Below is a small trained network, with its code and all its weights. Each question gives an input and a class and asks what happens when units are switched off, that is, made to give their printed mean instead of their output.

import numpy as np


def w(rows, s, z=0):
    codes = np.array(rows[::2]) - 128.0
    scale = np.full(codes.shape[1], s)
    scale[-1] = z or s
    return codes * scale


def f(y):
    return np.maximum(y, 0)


def log_softmax(a):
    a = a - a.max(-1, keepdims=True)
    return a - np.log(np.exp(a).sum(-1, keepdims=True))


def net(x, mask):
    res = np.array(x, float).reshape(1, 3) / 4 @ E
    y = f(res @ A[0][:, :-1].T + A[0][:, -1])
    res = res + np.where(mask, y, B[0][:, -1]) @ B[0][:, :-1]
    return log_softmax(res[-1] @ U[:, :-1].T + U[:, -1])


A, B = {}, {}
E = w([
[225,38,167,96],'x0',
[53,1,93,182],'x1',
[148,147,232,216],'x2',
],0.011)
A[0] = w([
[172,244,139,79,88],'N1',
[66,165,116,165,77],'N2',
[231,35,181,83,97],'N3',
[55,214,98,147,112],'N4',
[97,144,245,245,64],'N5',
[99,88,92,175,168],'N6',
[105,67,104,173,76],'N7',
[52,176,108,156,82],'N8',
[164,203,128,90,98],'N9',
[101,115,74,47,81],'N10',
[135,125,204,195,78],'N11',
[115,111,29,49,92],'N12',
[54,67,115,174,54],'N13',
[72,94,101,172,128],'N14',
[95,119,65,53,58],'N15',
[161,78,156,72,101],'N16',
[126,134,172,166,248],'N17',
[166,212,178,69,53],'N18',
[95,156,105,151,83],'N19',
],0.012,0.013)
B[0] = w([
[146,60,184,121,222],'N1',
[90,172,128,206,157],'N2',
[10,205,137,221,224],'N3',
[59,156,138,154,198],'N4',
[217,145,59,182,217],'N5',
[138,76,164,59,195],'N6',
[132,20,202,118,165],'N7',
[53,165,131,205,168],'N8',
[160,46,204,119,190],'N9',
[226,119,75,159,166],'N10',
[191,137,72,172,180],'N11',
[176,133,75,144,187],'N12',
[158,35,190,146,172],'N13',
[138,99,177,103,181],'N14',
[170,126,87,179,160],'N15',
[58,178,120,170,168],'N16',
[142,149,82,2,251],'N17',
[148,78,162,150,192],'N18',
[110,140,143,211,143],'N19',
],0.011,0.014)
U = w([
[149,93,194,107,70],'0',
[195,150,47,145,63],'1',
[58,175,133,160,109],'2',
[112,161,92,5,253],'3',
],0.019,0.011)

Each question gives the input, the list of numbers given to net, and the class t.
The units are the neurons (one row each of A and B). Each row of codes is followed by its name. A weight is (code - 128) times the scale printed after its matrix; where a second scale follows, it is the last column's (A, B and U).
mask holds one flag per neuron, in row order. A switched-off neuron (its flag False) gives its mean, the last column of its row in B, instead of its output. The means were averaged over made-up inputs and are rounded, as every weight is.
A unit's drop is (log p(t) with every unit on - log p(t) with that unit switched off) / (log p(t) with every unit on - log p(t) with every unit switched off).
The circuit of an input: a set's keep is (log p(t) with only the set's units on - log p(t) with every unit switched off) / (log p(t) with every unit on - log p(t) with every unit switched off). Starting from the 12 units with the biggest drops (on a tie, the unit counted first), units are removed one at a time, each time the one whose removal leaves the highest keep (on an exact tie, the one counted first), for as long as the keep stays at least 0.8.
circuit, biggest first: the units of the circuit, biggest drop first
unit that matters most: the unit with the biggest drop
k most important neurons: the k neurons with the biggest drops, biggest first
drop when u is switched off: that unit's drop, to one decimal
input [8,-6,6], class 2: circuit, biggest first : [N3]
input [-7,8,8], class 0: 3 most important neurons : [N13 N7 N14]
input [-8,-7,-5], class 2: 2 most important neurons : [N4 N8]
input [-8,-6,-7], class 2: 3 most important neurons : [N4 N8 N5]
input [-6,5,7], class 1: 3 most important neurons : [N5 N3 N11]
input [6,-1,-5], class 2: 3 most important neurons : [N3 N5 N16]
input [-8,-7,-6], class 2: 2 most important neurons : [N4 N8]
input [4,0,4], class 1: 2 most important neurons : [N4 N11]
input [-8,2,-8], class 1: 3 most important neurons : [N10 N12 N3]
input [1,8,-8], class 0: 2 most important neurons : [N7 N13]
input [-6,-3,7], class 1: 2 most important neurons : [N5 N3]
input [-2,-5,-6], class 1: 4 most important neurons : [N12 N10 N15 N6]
input [6,2,7], class 1: 2 most important neurons : [N5 N11]
input [0,2,-3], class 3: unit that matters most : N5
input [8,6,-3], class 2: 2 most important neurons : [N3 N16]
input [6,-3,7], class 1: drop when N11 is switched off : 0.2
input [2,4,5], class 1: drop when N9 is switched off : 0.2
input [5,-3,3], class 2: drop when N3 is switched off : 0.5
